Below is a small trained network, with its code and all its weights. Each question gives an input and a class and asks what happens when units are switched off, that is, made to give their printed mean instead of their output.

import numpy as np


def w(rows, s, z=0):
    codes = np.array(rows[::2]) - 128.0
    scale = np.full(codes.shape[1], s)
    scale[-1] = z or s
    return codes * scale


def norm(h):
    return h / np.sqrt((h * h).mean(-1, keepdims=True) + 1e-5)


def f(y):
    return np.maximum(y, 0)


def log_softmax(a):
    a = a - a.max(-1, keepdims=True)
    return a - np.log(np.exp(a).sum(-1, keepdims=True))


def net(x, mask):
    res = np.array(x, float).reshape(1, 5) / 4 @ E
    u = 0
    for l in range(2):
        y = f(norm(res) @ A[l][:, :-1].T + A[l][:, -1])
        res = res + np.where(mask[u : u + 3], y, B[l][:, -1]) @ B[l][:, :-1]
        u += 3
    return log_softmax(norm(res)[-1] @ U[:, :-1].T + U[:, -1])


A, B = {}, {}
E = w([
[149,153,145,153,225,66,102,172,147,118],'x0',
[204,70,164,66,152,243,151,142,60,137],'x1',
[156,225,181,105,77,136,254,204,154,136],'x2',
[215,100,69,60,164,130,64,155,151,55],'x3',
[220,39,186,176,25,216,236,175,147,95],'x4',
],0.0076)
A[0] = w([
[208,151,103,117,105,177,171,169,125,1,67],'0.n1',
[66,63,146,209,136,96,101,158,145,137,252],'0.n2',
[77,110,150,129,117,168,108,123,94,102,59],'0.n3',
],0.0086,0.0034)
B[0] = w([
[78,2,167,142,191,151,130,180,233,49,244],'0.n1',
[132,235,71,124,94,94,150,77,53,79,254],'0.n2',
[106,153,151,57,202,176,91,192,53,135,153],'0.n3',
],0.011,0.0057)
A[1] = w([
[170,129,166,29,180,179,83,201,35,62,179],'1.n1',
[98,112,27,125,114,2,48,134,208,177,98],'1.n2',
[130,132,177,206,192,88,169,156,88,153,2],'1.n3',
],0.0057,0.0035)
B[1] = w([
[41,130,115,109,187,103,98,136,157,193,254],'1.n1',
[84,158,86,196,123,127,111,51,94,96,223],'1.n2',
[79,120,66,63,1,170,99,73,52,127,140],'1.n3',
],0.013,0.0054)
U = w([
[80,141,119,42,222,159,70,97,37,197,106],'0',
[144,44,182,65,221,163,207,228,213,68,245],'1',
[156,200,136,141,78,102,244,105,12,52,19],'2',
[222,160,155,145,47,115,103,170,116,150,2],'3',
[80,225,196,103,34,175,195,194,136,206,213],'4',
[254,138,181,192,73,109,159,110,173,75,3],'5',
[44,246,20,163,144,29,35,46,69,72,252],'6',
],0.0075,0.0043)

Each question gives the input, the list of numbers given to net, and the class t.
The units are the neurons (one row each of A and B). Each row of codes is followed by its name. A weight is (code - 128) times the scale printed after its matrix; where a second scale follows, it is the last column's (A, B and U).
mask holds one flag per neuron, layer by layer. A switched-off neuron (its flag False) gives its mean, the last column of its row in B, instead of its output. The means were averaged over made-up inputs and are rounded, as every weight is.
A unit's drop is (log p(t) with every unit on - log p(t) with that unit switched off) / (log p(t) with every unit on - log p(t) with every unit switched off).
The circuit of an input: a set's keep is (log p(t) with only the set's units on - log p(t) with every unit switched off) / (log p(t) with every unit on - log p(t) with every unit switched off). Starting from all 6 units, units are removed one at a time, each time the one whose removal leaves the highest keep (on an exact tie, the one counted first), for as long as the keep stays at least 0.8.
units of the circuit, in order: the units of the circuit, biggest drop first
top k neurons: the k neurons with the biggest drops, biggest first
k most important neurons of layer l: the k neurons of layer l with the biggest drops, biggest first
drop when u is switched off: that unit's drop, to one decimal
input [-8,-6,7,2,1], class 1: units of the circuit, in order -> (0.n1 0.n2)
input [3,0,-2,5,0], class 1: units of the circuit, in order -> (0.n2)
input [7,-4,7,5,0], class 1: top 2 neurons -> (0.n1 0.n2)
input [-7,-3,5,-1,5], class 1: top 2 neurons -> (0.n1 0.n2)
input [-1,2,-2,1,-2], class 0: units of the circuit, in order -> (0.n2 0.n3)
input [0,-2,2,-3,3], class 2: 2 most important neurons of layer 0 -> (0.n2 0.n1)
input [5,2,2,4,-1], class 1: drop when 0.n1 is switched off -> 0.2
input [4,0,8,-2,8], class 1: drop when 0.n1 is switched off -> 0.5
input [5,-5,1,5,4], class 1: drop when 1.n2 is switched off -> 0.0
input [-7,-3,-3,3,5], class 1: drop when 0.n1 is switched off -> 0.2
input [2,-1,-3,-8,6], class 2: 2 most important neurons of layer 1 -> (1.n1 1.n2)
